 786 -448  503 -347    2   29 -181   94  122 -101 -393  429  199 -198 -123 -289   15 -339 -188  488  159  240  -31  -91 -287 -111  119  -23 -401  421 -120  178 -290 -100    5 -289 : pura
 180  135 -366 -115  331 -144  100   13  199   -2  -90 -159   73  -49 -265  253  -36  -26  259  299 -153  127  133 -210   42 -136  -14  -53  -96  193  181  309   86   50  -83  -83 : dov
-223  -60  105  208 -116  248   84  -14   99  123  203   37   10  -12  -85   57   68    5 -146   60  -34  -10 -227  -39  -46   71 -216  -46   -2  -83  -40 -175   97   38  119   24 : dov
 -32  -26   91   52 -128  190   42  112   -2 -223  -34  150 -125  107  214 -164   19  -36  -42  -12   73  -21  118  130  103   36   -1  -17   54   -8 -111   94  252  168   50   37 : talur
  48 -182 -144   61   22  146  -44  295 -200  235 -116  227 -217  -36   58  192  368  -52 -122  -32   86 -108 -135  323  -32   97   -8   69  -71  204 -292 -123 -101  153   72   -9 : sasu
 166  523  314 -159  -61  440 -364  286  147 -285 -226   57  312  241   78  181   43   80  321  383   13  378  239   31 -358  253  177 -505  241 -296   91  331  388  396 -490 -352 : talur
 -14  -40  -62  -12   64   58  -92  -21   64  -98   72   20  -13  -69 -101 -120    1  -89  132 -103   20  287  332  -49   -4 -191  -23  -77  -62  -51  199  134  118  -84 -142   82 : Firi
-125  -74  303  414 -222  531 -123  231  178   89  176   27  -59  -17 -148 -309  247   43 -265  191  148   99 -180  259 -232  206 -174   31 -110  -49 -271 -180  351  236  -94 -256 : bek
  98  -69  218  -56 -246   23  327   86 -123  -17   99  178 -262 -151  107   23 -150 -194 -165  147 -174 -155 -160  177  -59   74   19   71 -175  -26 -206 -450 -278  202 -181  -72 : mebo
-450   -5 -142  269  230  234  347  251 -204 -226 -398  168   78  594 -201 -360  151  -63  108  442 -146  -57  -26  396 -123  -26  -32  156   26  223   14 -172  519  458  302 -395 : Gub
-191  -51 -158   83 -203 -121  -13  171 -277   73  -68 -160   82  -38 -360  -10  -55  -79  303   19 -201  114   39   54  -80   81   66  245   14 -154  149  395 -306  -33   19  154 : zovo
 125   55    0   40 -333  300 -191   57  128   27  -41  129 -205  186   89  155   19  186  -99 -225  256 -162  228  362    8   36 -342 -147   54 -196   73  155  -89  106 -580  614 : mebo
  13   14  320   63 -315 -129  117  -16   21  -96   45  162  -94 -283   11  -97  127  156  -47  159 -236 -111 -148  172   22  -61  -38  -44  -92  -22   -3 -405   82  -16 -162  111 : zovo
-221 -275   94  375  -54   89 -130   11  -28 -152  -86  168   18   18 -508 -253  143  121 -186   11   17  -28   18 -111   38   61   39  -76  -24  136  -70  -19 -225  -64  515   47 : Tavuz
   4   76  -75  -60  -54  -62  149 -158   29  -10   50  133  -47  -93 -141  -32  -86  -95  -22 -305   54   65  278   25  100 -265  -79 -128   30  -66  179  -17  108 -151   76 -159 : Soze
-124 -361   99 -131  192 -209  193 -267  132   -9   -2 -101  112 -286 -171  142  -83 -303  156  121  457 -200 -387  363 -102 -153 -229  -90   35  210 -271   71  -89 -373 -112  145 : pura
 245   54  273   58 -299   16  180  276  -56  -22  285  208 -124 -311  -40  -31 -192 -181 -171  104 -306   88   81   73   13   89   50  -53 -106 -230 -158  -43    3  180 -238 -311 : pura
-156 -373  -28   25   10   77   25  -90   93   40  -19  -50 -112   17  -58  -97  -43  -89   21   37  180  -29  380  106   52 -118 -230   81  -50  267   90  175  -81 -108 -171  184 : bek
  24  159  257   24 -131 -129  123 -299  -26   40  252  291  132 -172 -212 -144   -8  -84 -136 -233   78   23  200 -212 -177  -93  139  -33 -298  -73  162 -252  -39    3  -73  -15 : Firi
 231  286   69   57  -90 -190  202  -81  215 -286  146  364  201 -231   86 -269 -708 -183  264  219   64  413  224  -20  246  -20  170  -81 -171 -265  106   96 -121    5   89 -112 : dov
  41  -65   45  196    8   28    2    0  -56   81  -35   16  116  -79 -301  -67  226   71 -115  203 -157  121 -314  -70    8  -33    1   35   -5   45  -94  -68  158  -27  382 -481 : bek
 -13  111  196  305 -187  140  105  114  -87  -67   12  174   38   78 -163 -144 -183  -40    3  177  -44 -211   94  288  120   -9  -85   39  -61   26 -188 -240  -25  132   99  -40 : Soze
  89 -250  133  120  -48   65   12 -271  102 -170   74   28   70 -325 -260    4  -92  -93  -52  -81  -92 -117   31  -30    5 -217  -48  -78   38  166  -43  -99  204 -241  273 -237 : mebo
-139  173 -123  -62  -84  139  -92   -2    9 -170   31   70  -19    1 -131   18   11  -64   55 -180  -15   26  269   89  117  -56 -113 -163   45 -138   97   76   86  -54  -93  266 : Tavuz
-475    7 -218  135   97  -32  -22  282 -268  209  -11   22  171 -129 -173  -19  347   66  203  -31 -101  251  -63  269  341 -200   50  -97   90   52   15  174   26 -261  532 -170 : bubal
  56 -180  -33   -6 -131   43   11   56 -101  -76  201  162   84 -309   26    9  -55  -69  -94 -141 -410 -182   56  -16   96  -92   54  112 -198  120   -5 -179 -266 -288   64  341 : dov
  -5  -31 -110  -47  -70  -53  -92    3 -257 -106  -20  234    8  -30  -34  -36  -38 -168   14   97 -248  -71 -137   94   97   45  176    1 -110   45   -9 -284 -238  -37  207  -16 : Soze
  24  126  -36 -212   56 -190  112  -20  169  -49  -18  111   13  -71  -97   22  -97 -300  284 -232   56   83  118   56 -108 -157  -32 -210 -182 -147  147   49   26   10 -221  139 : Tavuz
-261 -117 -187  175   -3   32 -242  -37  -55  -58  222   15   89 -142 -110   -4  310  154  -24  -71 -164  245 -138  -62  304  -91   84   69   28   52  109  208  105 -297  507  244 : bubal
-215 -380 -215  149 -579  417   -5 -169 -234 -243  423  194 -222  149  -41 -161  194  272 -431  -91 -474    4  -28  109  343  180   73  228  148   -6  399  159 -213  -41  486   72 : Soze
 -55    2  306    1 -219  -67  213  -15 -248  162  221  -52 -148 -222  -68  -84   81 -223    8  -73  -30  -53   56 -118 -187   17   57   27 -175  -84  -35 -230 -105  193 -151 -148 : dumuv
 -38   87   57  120  -16  237 -132  -26    7  -54  -25   95  186  -11  -97  129   48   54 -153  148 -153  110 -116   49  -96   65   31   16   41  -30  -52 -145   91  -48  168 -171 : bek
  22 -144    8  169 -120  157 -145  110   17  -48   87  189   73  -52  -91 -144  101  -26 -144  -26 -161   58 -105   21   25   35   -5   68  -66   26 -100  -75   75  -70  286  -26 : dov
-233  270 -318 -118  -15  358  135  -73   86  -96   12  128   97    8   95  -74 -107 -211  177   53  212  149  383  462   20   12 -123   69  -71   42  206   68  326   92  -42  -14 : dumuv
 205   85   70  -25   45  -44  -31  -38  182  -28  -90  157  179  -35  -92  -10 -135  -42   97  214   27   69   40  107  -91  116   29 -110 -144  128  -30 -270   39  143  -18 -222 : bubal
-136  -53   78  299 -108  106  212  -81   83 -290   41  286   86  105 -448 -334  -19  177 -111  297  -19   46  174 -254   67  -66  -98  -43   92 -150  -78  -44   86   24  103 -228 : Firi
 -96 -104  174  313   14  214   -1  130 -166   76 -100  170  126  -89   26 -112  238  219  -92  -67   75   97 -175  152  -65   76   63   -6   85   53 -153 -261   84    6  344 -194 : talur
 192 -106 -233  232 -482  158  112    9 -117  -32 -393  261 -332  244  532  112 -815 -199 -104  406 -260 -381 -348  177  132  352 -112  566  111 -480 -269  -70  -76  443  139   51 : sasu
 -64  161  119   65 -453  -34  -20  -32 -126 -192   28  186  102 -128  222 -250 -226  316  -24   76 -268 -233  140  283  404  111  107  114   57  -46  135  -18 -162 -135   84  281 : Tavuz
 171 -388 -188  103   -5  -69  -38   68  -58 -244 -349   41  -12   42 -393 -166 -179  -97 -108  249 -233 -187 -106   23 -192  115 -112  149   70  174  -43   84  139   12   80 -119 : Gub
-192  108  110 -429 -293 -174  495 -523  180   27 -121  263 -533 -481  230  449  139   18 -354 -605  700  -12  454  271 -140 -271 -234   58   98  -99   71  205  197   12 -441  557 : bubal
 -50 -116  174   47 -228  189  -93   84 -105  -60    0  223   12  -98   20 -111    2   21  -17  143 -147  106  178 -117    7    2    4   74   27   27   14 -173 -131 -154   19   16 : mebo
-192 -278  -33  174  -80  101  122 -104   59  107  146  132  -31   99 -276   34  116  -63 -240  -33 -117 -200 -191   43 -117   58  -51  -45 -182  -31  -41 -104 -154  235   89  -26 : dov
 200  -86   74  -67 -143  -69  246 -125  385 -251  140  192 -228 -363 -110 -130 -312 -198  237 -156  229  175  350   43  -69 -295  -36 -509 -145 -291  140   25  -38  -25 -503 -143 : bubal
  75   77 -351   82  -72 -226  224 -134  -74 -229  -54  225 -104 -391 -141  429 -417   23    7  342 -521 -325   -5  114  191  -51   78   39  -16   60   45 -302 -232 -211   28   89 : Firi
 127 -327  299  167 -316  -13   47   51  -61  -38   76   49  -91 -419 -260 -215  235  109    6  216 -147  104 -209  -31  -61  -45   18  -35   94  -37 -111   58  127  -37   35 -457 : Gub
-198   26 -131   60  -23  -22   77   43  257   11  105  -89 -144 -239 -285  -28  -87 -176   11 -289  -33 -129  333 -105 -110 -213 -205 -225  -26  -54   69 -133  291 -243 -245  -40 : zovo
-204  -70 -170 -158   -4  -77  268  -97  109   40   15  191  -25 -295  178   16 -295  -43 -260  -82 -352 -227   74   42  246 -241 -117 -214  -52  -15  146 -416    2 -365   93  -92 : sasu
-152  277   53  145   56  186  242 -261   -2  -39   39 -146  -51   84  -30   24 -179  -37   26   64   38 -110  281  -97  136  196   99  265 -241  132 -167 -274  -67  622  407   53 : sasu
  54 -122  236  -69 -356 -176  -37   33  -94   85   54   63  -22 -156 -129   41 -179 -297 -101  175 -117 -195 -107   25  -73   85   86  159 -223   87  -95  112 -289  -67   25   96 : bubal
-221  116  174   45 -353  207   33 -243  -51   23  361   47  -85    9 -159  130  274   11 -279 -212 -190  -47 -170 -140  -28   49  -44   -1  -51 -225   21 -287   62   82  237   45 : sasu
  57 -633  -87  383  188   99  -60   51  -56   79  413 -172   52 -179  -85  137  363  173   88 -212 -383   -2 -666 -384  118   61  -75  -67  123  128  -36  -71  -30 -177  571   87 : Gub
  43 -155  -45  -27  111 -209   50 -121   18  -26  -73  214  -38  -54  -46 -105   69  -37  123 -233  149   84  -13   24  -93 -149  -53 -271  -18  -98  148 -119   94  -21 -143  -11 : Firi
-115  -11 -101   25  -93  -66  185  -64   68  -97  178   38  -76  -29 -169  -54  -80 -137  -56 -140  -51  -89   12   17   54 -158 -107  -68   16  -97   56   48  170 -145  -19  -31 : Gub
  38  184   33  176  -75   -4 -127  -57 -208  -36 -252  160  196 -144 -248   12  -40   16 -286 -390  168 -104 -149  333 -274  165  240   87 -117 -140  -80  175  -26  203  218  222 : zovo
  49 -150   15  276 -184  225 -343  240  -21 -190  139  131  -57  172  -30 -163  -81  135 -459 -256 -414 -149  241   74   50  222  139   -7   -4  -43  -37 -104  -73   55   80   79 : pura
-243 -112  -15  333 -290  189 -154   49    6  123   97  116  118  -70 -176 -163  101  208   17   95  -31  238  -68  208  103  152 -213  120  100 -203    6   24   36  -86  125   -1 : bek
-283 -128   -2  358 -130  235    7   86   63 -100  158  172  -72  -36 -282   44   83  177 -255    4 -273  -10   33  -73  133   -3 -178 -175   91  -92  -17 -213    5  -79  248   98 : Gub
-119  -31 -389 -171   50 -119   38   30  137   65  121  108   -6 -101 -153  188  105 -143  -32 -150 -306  -25  149  142   57 -201  -73  -37  -60   90  146  -20  173 -262  -74  -69 : Gub
 111  -51  240 -159  105  231 -252 -273 -198 -103 -289  -16   50   12   24 -102  263  -79   19 -240  415  147  346   24 -314 -188   97  -44  -42  329  222   18  158  -65  -34   -1 : bek
 163  -32   86   -2 -185   28   70  -19 -130   60   41  119  -49 -197   73   -2 -173  -96 -125   13 -242 -134  236  101   61   77  126   45 -207  115   37 -148  -77  197  -15 -159 : talur
 -55  -16   -2   99  -40  -53  -50   -9  -20   42    3   98  -11   50 -271 -164  -19 -176  104 -153  164  104  206   90   -4  -91 -146 -146  -99 -111  110   84   80   32  -72   25 : pura
-106   69 -291  -57   40  246 -225  370  225  329  174  154  151   28  239  166 -164 -199 -244 -871  -40 -427  610  433 -391  -19  -58   32 -406   35  133  -45  -77 -261 -810  794 : talur
 101 -208 -128  -31   23  -50  -41   90  -25   76    3   27  -58   -7   15  -61  133   21  107 -243 -125  164   41   62   77 -193    7 -162   28   -3  201   18  -49 -144   53 -170 : Gub
-140   -7    9   63 -174   -4  -40  192 -213  -27  160  139   40  -44 -108 -144  -25  -32 -136   -3 -399   95   -6  -69   26  139   51   56  -53 -248    9  -77  -68   71  -15   66 : Firi
-105  -63  148   27 -114    9   70  149 -215  -26  173  177 -192  -63   -9  118   71 -131 -251 -284 -195  -40  134  106 -110    3   14  -42  -43 -100  -41 -237  -97   27 -190  187 : pura
-589   65 -201  533 -206  565  -19  121 -672  472  139  204 -183  167   41  815  167  209 -532 -242  420 -488  247  899 -115  191  -67  309  524  323 -168 -252 -357 -420  -66   71 : pura
  58 -303  -62  -65  -92 -119  -96 -204  132   94   34   31  -86   58 -132 -177  -43 -102 -215 -191  -96 -208 -145 -359 -130  -39  -63 -138 -116 -216   45 -151  -92  -44 -141  -99 : Firi
 -74  123   20   23   23  -62   38   49   86  -88  -18  -63  102 -108  153 -148 -241 -153  211  -11 -162   51  113   79  114 -143   47  -22   -1  -84   27   98  354  -49   74 -231 : bek
 143  110   29  -11 -229  270 -219  242 -115  -66   99  122 -279  341  290   89    7   71    1  -63    7  238  278  -33  165   13 -141 -287  285 -303  136  -18  -68   30 -372   62 : Gub
  48  142 -177  107  -23  199  -54   85  -72 -116   11  320  109  -31  -83    3   47  -35  317   74   -7  255  293  169  107  -14  -54   -5  -28  -34   88  -68   81   -1    8   36 : pura
  60  141  261 -154 -114   -9  131  229 -219  181   42   91 -108 -255  322   25   22  -12 -106  -17 -323  -26  292 -150   80  -96   78 -120 -267  217  340 -140  -16   -6 -144  166 : talur
 -58  -59  101  -57 -152   -9   78  103 -118   -2  -22  103  -67 -224   49  -24 -106 -118   23  288 -122 -128  134  145  102   91  -57   19  -42   72 -100  -12   -5   89 -185   -4 : pura
 -48  -77  271  145 -171  150 -161   83 -156   59  138   75  -99   68 -273 -122  336 -122 -188  -19   41   69 -118  -64 -138    8  164 -125  -89   33   31  114   11   89  170 -276 : Tavuz
 218  160  216 -170 -209 -108    1 -149 -143  191  -33 -231  -32 -201  -83   11  343  228 -240 -352   70 -237 -273   38 -188   60  -41   54  -27  110  181   47  155  -15 -107  176 : Tavuz
  92   77  438  170  -62 -231  102   59  -20   26  164  -34 -171   37 -147  140 -257 -227  362  130   56  -29   44 -387 -193  -42  118 -448 -104 -393  -35   71 -269  413 -550  -73 : mebo
 167 -153  131   85  157   40 -160   32  -98   15  -71    2  276  136  -19 -211  100  195   89  277   -2  106  283   68  116   -8   22   -6  164  452    5 -223  126 -170   78 -485 : talur
 166 -108   60  107   27 -174 -426  -95 -150 -107 -130 -163  -28  272 -461   52  292  122 -435 -162  -94 -136 -102 -176 -224  -84  165    6   87   76   14  252   94  -66   34   11 : Gub
-137 -331  -71  334 -128  171  -51  149  -10 -112   11  192  184 -218 -153 -244   51  189  -28  223 -211   13 -144  106  150 -152  -72  115   47  -44  -98   45   -6 -454  141   97 : talur
 -32 -131  -93  112  -20  131  -59 -231  115  -39  -91  111  165 -132 -166   61  103  231 -126  -23  -31  -80   70  -87  -63   94   -5   34   52  148   51 -130  -54  -99  337  -36 : dumuv
   7  173  168  141   10 -135  242   62  154  109   16 -121  251   90 -151 -393  -52   71  177  -98 -109 -131  150  -57   51 -223 -260 -149  -16   86  197 -260  453 -146  155 -362 : dumuv
-235   27   29  -74 -241   74   47   67   29  -79  -49  267 -101  -30  138 -129  -29 -101  120  217 -210  -45  183  -17   68   56   93  -14 -192  -24  127   -1   19  241  -48   77 : mebo
  45 -283 -148   43   43   -4 -141    8   -9 -162 -110  170  125   61 -128  -91  174  155   82  -50  -87  123   56 -247  -51 -117  -37  -51  245  -46   65   52  143 -284    7  -79 : bubal
 -37   19  184   79 -298  110   23  191 -145 -119  173  392 -125  -33 -274    6  -38 -231 -154   39 -225   21   46 -114 -213  183  149 -221 -155 -306 -146 -260 -303  274 -196 -143 : mebo
   0  -64   -1  -23   21  -39  -47   34  126  -21   96   54  -49  -84 -186  131  113 -110   67  -65 -120  133  164 -195  -95 -163  -83 -215  -48   -1  182  117  118 -147 -160    3 : bek
